Here is a tiny trained network, its code and every weight. The questions are about switching its units off for an input and a target symbol, where a switched-off unit gives its printed mean instead of its output.

import numpy as np


def w(rows, s, z=0):
    codes = np.array(rows[::2]) - 128.0
    scale = np.full(codes.shape[1], s)
    scale[-1] = z or s
    return codes * scale


def norm(h):
    return h / np.sqrt((h * h).mean(-1, keepdims=True) + 1e-5)


def softmax(a):
    e = np.exp(a - a.max(-1, keepdims=True))
    return e / e.sum(-1, keepdims=True)


def log_softmax(a):
    a = a - a.max(-1, keepdims=True)
    return a - np.log(np.exp(a).sum(-1, keepdims=True))


def net(x, mask):
    ids = ['ΘΣΦαγετ'.index(c) for c in x.split()]
    T = len(ids)
    res = E[ids] + P[:T]
    u = 0
    for l in range(2):
        r = norm(res)
        for j in range(3):
            rows = slice(4 * j, 4 * j + 4)
            q, k, v = (r @ M[l][rows].T for M in (Q, K, V))
            z = softmax(np.where(np.tri(T) > 0, q @ k.T / 4**0.5, -1e9)) @ v
            o = O[l][rows]
            res = res + np.where(mask[u + j], z, o[:, -1]) @ o[:, :-1]
        u += 3
    return log_softmax(norm(res)[-1] @ U[:, :-1].T + U[:, -1])


Q, K, V, O = {}, {}, {}, {}
E = w([
[182,151,171,222,86,132,71,191],'Θ',
[50,101,124,100,131,145,145,253],'Σ',
[68,113,109,133,21,215,186,144],'Φ',
[137,110,68,144,125,95,116,144],'α',
[173,136,98,76,170,143,95,161],'γ',
[96,83,97,165,126,106,74,130],'ε',
[113,98,114,99,136,178,73,138],'τ',
],0.015)
P = w([
[135,135,136,115,126,118,161,118],'0',
[121,112,110,88,91,128,4,118],'1',
[114,173,101,147,122,157,147,127],'2',
[143,85,91,130,169,88,133,146],'3',
[119,113,102,96,87,117,52,151],'4',
[118,160,131,146,146,169,141,107],'5',
[143,88,97,143,172,107,134,150],'6',
[117,119,101,100,80,125,73,152],'7',
[109,167,145,147,150,154,154,91],'8',
[146,94,108,159,162,121,137,152],'9',
[122,113,104,95,73,137,84,140],'10',
[90,174,160,138,158,147,139,78],'11',
[132,94,100,160,157,132,143,163],'12',
],0.021)
Q[0] = w([
[107,79,194,90,89,51,146,142],'0.h1',
[109,168,140,98,87,95,98,76],'0.h1',
[110,193,106,129,93,180,58,137],'0.h1',
[150,101,197,113,136,114,137,123],'0.h1',
[149,97,81,158,152,104,163,57],'0.h2',
[151,136,9,113,25,77,83,109],'0.h2',
[93,114,86,149,137,154,126,105],'0.h2',
[97,194,103,153,143,149,165,164],'0.h2',
[156,141,178,124,81,116,121,132],'0.h3',
[97,159,99,149,148,138,142,150],'0.h3',
[113,142,134,158,150,145,119,154],'0.h3',
[186,82,132,96,92,95,152,207],'0.h3',
],0.013)
K[0] = w([
[180,27,27,234,161,48,119,20],'0.h1',
[212,31,90,159,2,143,72,151],'0.h1',
[213,171,214,70,104,189,180,195],'0.h1',
[99,78,39,144,131,77,194,122],'0.h1',
[116,10,141,188,74,181,104,174],'0.h2',
[248,7,75,85,98,92,132,222],'0.h2',
[118,130,218,122,126,192,76,126],'0.h2',
[77,185,122,231,242,8,232,110],'0.h2',
[163,141,106,99,105,81,87,145],'0.h3',
[142,109,115,200,229,129,155,138],'0.h3',
[144,105,221,186,123,208,161,115],'0.h3',
[186,9,70,123,73,139,121,119],'0.h3',
],0.0075)
V[0] = w([
[191,95,207,99,78,92,73,177],'0.h1',
[133,192,253,40,67,117,121,143],'0.h1',
[164,217,155,134,133,55,147,136],'0.h1',
[102,96,94,138,232,37,132,108],'0.h1',
[151,152,154,5,40,113,159,166],'0.h2',
[86,197,68,203,180,20,180,191],'0.h2',
[211,222,62,165,142,157,151,196],'0.h2',
[58,165,70,151,187,95,175,102],'0.h2',
[121,137,117,58,219,153,8,193],'0.h3',
[15,165,204,108,185,117,181,229],'0.h3',
[130,232,75,239,84,69,101,91],'0.h3',
[152,38,247,86,104,136,107,165],'0.h3',
],0.0056)
O[0] = w([
[151,92,255,93,171,195,161,124,52],'0.h1',
[76,82,219,51,155,45,157,182,90],'0.h1',
[208,160,77,82,126,94,139,102,47],'0.h1',
[114,143,50,181,68,65,106,65,80],'0.h1',
[60,120,140,182,12,136,131,113,138],'0.h2',
[89,44,131,114,151,125,85,26,239],'0.h2',
[88,53,124,155,68,66,146,83,225],'0.h2',
[169,79,123,94,144,49,141,44,199],'0.h2',
[99,75,132,171,199,139,78,122,252],'0.h3',
[194,189,89,120,90,134,32,70,237],'0.h3',
[67,96,97,95,112,153,76,146,67],'0.h3',
[146,136,102,112,210,28,113,70,66],'0.h3',
],0.0056,0.0034)
Q[1] = w([
[176,182,111,78,54,53,74,179],'1.h1',
[72,159,132,136,151,129,200,118],'1.h1',
[171,57,122,143,46,56,142,107],'1.h1',
[171,198,131,128,77,204,165,126],'1.h1',
[122,128,130,240,231,113,223,73],'1.h2',
[32,133,105,181,162,240,25,120],'1.h2',
[126,100,174,83,92,135,27,88],'1.h2',
[26,225,146,141,187,157,133,96],'1.h2',
[234,108,87,71,87,120,69,151],'1.h3',
[154,150,78,138,106,114,190,135],'1.h3',
[168,161,164,160,206,140,201,150],'1.h3',
[62,197,126,105,117,255,104,74],'1.h3',
],0.0088)
K[1] = w([
[129,97,120,81,141,87,70,218],'1.h1',
[136,114,196,172,175,155,152,129],'1.h1',
[69,28,69,90,112,97,152,187],'1.h1',
[206,125,121,125,63,116,136,172],'1.h1',
[34,32,53,222,180,231,47,118],'1.h2',
[78,189,104,219,122,143,169,65],'1.h2',
[99,255,168,35,122,80,176,100],'1.h2',
[85,121,188,174,175,234,120,14],'1.h2',
[69,56,69,148,27,62,94,144],'1.h3',
[169,164,212,180,36,30,193,171],'1.h3',
[112,173,177,125,186,124,106,193],'1.h3',
[80,196,99,46,135,162,168,77],'1.h3',
],0.0094)
V[1] = w([
[79,96,98,108,115,169,205,182],'1.h1',
[77,255,196,203,143,145,57,164],'1.h1',
[180,118,177,170,73,123,117,112],'1.h1',
[144,151,150,78,175,100,102,99],'1.h1',
[113,112,175,82,145,51,14,137],'1.h2',
[144,18,73,97,52,83,123,119],'1.h2',
[198,135,181,189,128,50,246,77],'1.h2',
[176,46,105,223,191,142,78,166],'1.h2',
[237,136,131,93,142,91,142,82],'1.h3',
[204,181,83,14,230,118,78,109],'1.h3',
[57,71,50,17,74,30,114,127],'1.h3',
[108,86,142,60,152,176,131,183],'1.h3',
],0.0082)
O[1] = w([
[139,133,186,115,118,127,131,124,190],'1.h1',
[84,63,110,146,130,78,159,65,147],'1.h1',
[178,94,1,83,93,35,69,148,75],'1.h1',
[60,137,117,148,149,165,44,142,75],'1.h1',
[208,104,128,67,89,144,42,87,113],'1.h2',
[139,28,183,88,146,18,120,112,217],'1.h2',
[145,119,55,101,176,115,184,56,31],'1.h2',
[96,207,137,42,109,52,119,89,130],'1.h2',
[71,106,209,153,62,214,190,144,1],'1.h3',
[101,95,93,85,95,156,207,172,47],'1.h3',
[71,213,134,141,143,148,220,91,250],'1.h3',
[176,112,129,101,148,93,192,90,165],'1.h3',
],0.0083,0.0071)
U = w([
[162,128,18,120,101,93,174,60,168],'Θ',
[109,238,61,176,110,165,78,87,125],'Σ',
[169,113,98,202,237,155,182,181,36],'Φ',
[75,93,254,119,182,120,156,67,2],'α',
[136,174,144,94,9,154,172,211,226],'γ',
[189,191,123,21,139,166,165,151,221],'ε',
[201,71,114,132,84,159,83,158,171],'τ',
],0.0079,0.0043)

Each question gives the input, a string of symbols that net reads in full, and the target symbol t.
The units are the heads (4 rows each of Q, K, V and O). Each row of codes is followed by its name. A weight is (code - 128) times the scale printed after its matrix; where a second scale follows, it is the last column's (O and U).
mask holds one flag per head, layer by layer. A switched-off head (its flag False) gives its mean, the last column of its rows in O, instead of its output. The means were averaged over made-up inputs and are rounded, as every weight is.
A unit's drop is (log p(t) with every unit on - log p(t) with that unit switched off) / (log p(t) with every unit on - log p(t) with every unit switched off).
The circuit of an input: a set's keep is (log p(t) with only the set's units on - log p(t) with every unit switched off) / (log p(t) with every unit on - log p(t) with every unit switched off). Starting from all 6 units, units are removed one at a time, each time the one whose removal leaves the highest keep (on an exact tie, the one counted first), for as long as the keep stays at least 0.8.
units of the circuit, in order: the units of the circuit, biggest drop first
unit that matters most: the unit with the biggest drop
heads that matter: for each layer, one digit per head in row order, 1 if its drop is at least 0.15 and else 0, layers parted by /
input Σ Σ Φ Σ ε ε, target Φ: units of the circuit, in order	[0.h3, 1.h2, 0.h1, 0.h2]
input Φ Θ α Φ Σ Σ Σ Σ γ, target Σ: units of the circuit, in order	[1.h2]
input Φ Σ Σ α α, target Φ: heads that matter	000 / 010
input Σ γ α Σ τ Θ, target α: units of the circuit, in order	[0.h2, 0.h1]
input Σ Σ ε α Σ, target τ: units of the circuit, in order	[1.h2, 0.h3]
input τ Φ Σ Σ Σ τ Σ Σ Σ Θ Σ, target Σ: units of the circuit, in order	[1.h2, 0.h2, 0.h3]
input Φ Φ Σ Σ τ, target Φ: heads that matter	000 / 010
input α γ Σ τ Φ Φ Φ Σ Σ, target Φ: units of the circuit, in order	[1.h2, 1.h3]
input Σ Θ Σ Σ Σ γ Φ γ Σ, target γ: heads that matter	100 / 011
input γ τ Θ Φ ε τ γ Σ Φ ε Φ Σ, target Φ: units of the circuit, in order	[1.h2, 1.h3, 0.h2]
input γ Φ Φ Σ γ Θ Σ ε Σ ε γ, target Θ: units of the circuit, in order	[1.h2, 0.h2, 0.h3]
input Θ Φ α Σ α ε α ε α Σ α, target ε: units of the circuit, in order	[0.h1, 1.h2, 1.h1]
input Σ Σ α α ε Σ Σ, target α: heads that matter	010 / 110
input Σ ε Σ Σ τ Σ γ Φ, target τ: unit that matters most	1.h2
input α α Φ α γ, target α: units of the circuit, in order	[1.h2, 0.h3, 1.h3]
input Θ τ ε, target Θ: heads that matter	101 / 111
input Φ Σ γ, target Φ: heads that matter	001 / 010
input α α α Θ α γ Φ, target γ: heads that matter	100 / 100
input γ Σ Σ Φ Σ Σ α Φ Σ Σ Σ, target Θ: units of the circuit, in order	[1.h2, 0.h3, 0.h2]
input ε τ γ γ, target ε: heads that matter	011 / 011
input Θ Σ Σ Σ Σ α Σ τ Θ Σ γ γ, target Θ: units of the circuit, in order	[1.h1]
input γ Σ Σ Σ Θ, target Θ: heads that matter	011 / 010
input Φ Σ Σ α Σ Σ Σ τ Σ Σ Θ, target Φ: heads that matter	000 / 010
input Σ Σ Φ τ Σ γ, target Φ: heads that matter	100 / 010
